[122 141 154 138 142 100] | 154, 142

[115 111 133 117 106 158] | 158, 133

[[118 135 125 122 131 135]
 [156 128 118 123 145 124]
 [135 127 126 130 122 134]] | 156, 145

[[129 153 113 158]
 [114 120 108 122]] | 158, 153

[[114 102 108 126 132 116 137]
 [141 123 131 122 128 125 152]] | 152, 141

[[126 155 153 154  98]
 [130 127 127 130 104]] | 155, 154
---
[[143 143 151 105 125]
 [105 108 129 139 129]
 [115 116 112 137 111]] ⇒ 112

[158 130 110 142] ⇒ 130

[129 130 115 149] ⇒ 130

[112 127 126 107  98] ⇒ 126

[[145 117 129 105]
 [104 139 115 144]
 [144 111 133 106]] ⇒ 111

[129 102 142 135] ⇒ 102

[117 105 143 134 141] ⇒ 143

[157 119 137 146] ⇒ 119
---
[[151 139 137 146 140]
 [151 133 131 148 144]
 [120 111 119 120 120]] value 151, 120

[132 149 149 152] value 132, 152

[[137 123 154 115  99]
 [124 123 131 134 153]] value 137, 153

[128 128 102 137] value 128, 137

[[109 127 125 110 137 113 127]
 [146 134 124 142 121 149 134]
 [126 120 138 124 110 104 120]] value 109, 120

[108 130 153 121 128 112 129] value 108, 129

[128 122 146 118 150] value 128, 150

[[111 153 137 132]
 [116 125 106 148]
 [142 155 151 149]] value 111, 149

[[152 154 102 153 154 153]
 [105 103 153 103 102 103]
 [151 153 103 153 154 153]] value 152, 153

[ 98 104 129 117 145 136 108] value 98, 108
---
[139 107 141 100 150 131 145] result: 100, 150
[111 127 101 145 128 116 121] result: 145, 145
[122 115 117 116 120  98 117] result: 116, 122
[112 129 139 150 115] result: 139, 150
[123 139 115 149 152] result: 115, 152
[104 150 144 128 130] result: 144, 150
[156 128 115 125 121 135 128] result: 125, 156
[105 123 131 108 118 101 112] result: 108, 131
---
array([139, 103, 133, 117, 119, 102]) value 139, 102

array([[124, 149, 108, 102, 153, 143, 123],
       [134, 112, 135, 122, 113, 114, 144],
       [130, 133, 117, 119, 126, 132, 129]]) value 153, 102

array([[129, 130, 123, 126, 127],
       [124, 100, 154, 107, 137]]) value 154, 100

array([[125, 139, 157, 130, 138],
       [129, 125, 126, 140, 118]]) value 157, 118

array([118, 128, 102, 122, 122, 143, 135]) value 143, 102

array([[146, 132, 146, 121, 124, 148, 152],
       [114, 109, 114, 123, 157, 129, 156],
       [128, 107, 154, 146, 125, 140, 111]]) value 157, 107

array([[120, 126, 121, 150, 139],
       [125, 130, 106, 127, 133]]) value 150, 106
---
[116 125 142 103 128 136] => 116, 136

[[116 123 120 152]
 [138 132 123 122]
 [130 139 137 121]] => 116, 121

[128  99 158 130 114] => 128, 114

[116 138 101  99 146] => 116, 146

[[131 135 106 135 130]
 [151 127 102 136 124]] => 131, 124

[126 133 103 125 115] => 126, 115

[[124 156 119 142 116 113 109]
 [104 112 135 152 121 115  98]] => 124, 98

[[128 123 151 132]
 [144 120 121 114]
 [130 121 147 135]] => 128, 135

[120 149 113 133 129 125 124] => 120, 124
---
[140, 149, 104, 109]: 140, 109

[[131, 108, 104, 115, 143],
 [122, 149, 150, 138, 111]]: 131, 111

[[120, 114, 121, 131, 127, 116],
 [110, 121, 126, 125, 131, 153],
 [118, 145, 138, 125, 132, 111]]: 120, 111

[[128, 152, 150, 128, 128, 129, 140],
 [148, 146, 150, 150, 134, 150, 145],
 [128, 152, 149, 149, 128, 134, 151]]: 128, 151

[139, 107, 105, 143, 140, 150]: 139, 150

[134, 102, 105, 119]: 134, 119

[[125, 147, 125, 155],
 [152, 146, 124, 145],
 [134, 144, 126, 146]]: 125, 146

[110, 121, 152, 133, 104, 124]: 110, 124
---
[[149 153 107 124 125 148 138]
 [148 131 113 117 120 144 136]
 [110 117 124 149 110 118 146]] => 153, 107

[122 138 108 144 116 100 128] => 144, 100

[123 121 105 130] => 130, 105

[119 103 111 150 118 137] => 150, 103

[108 115 132 151 128] => 151, 108

[147 112 113 122 151 121 116] => 151, 112

[106 143 153 132] => 153, 106

[132 125 129 155] => 155, 125
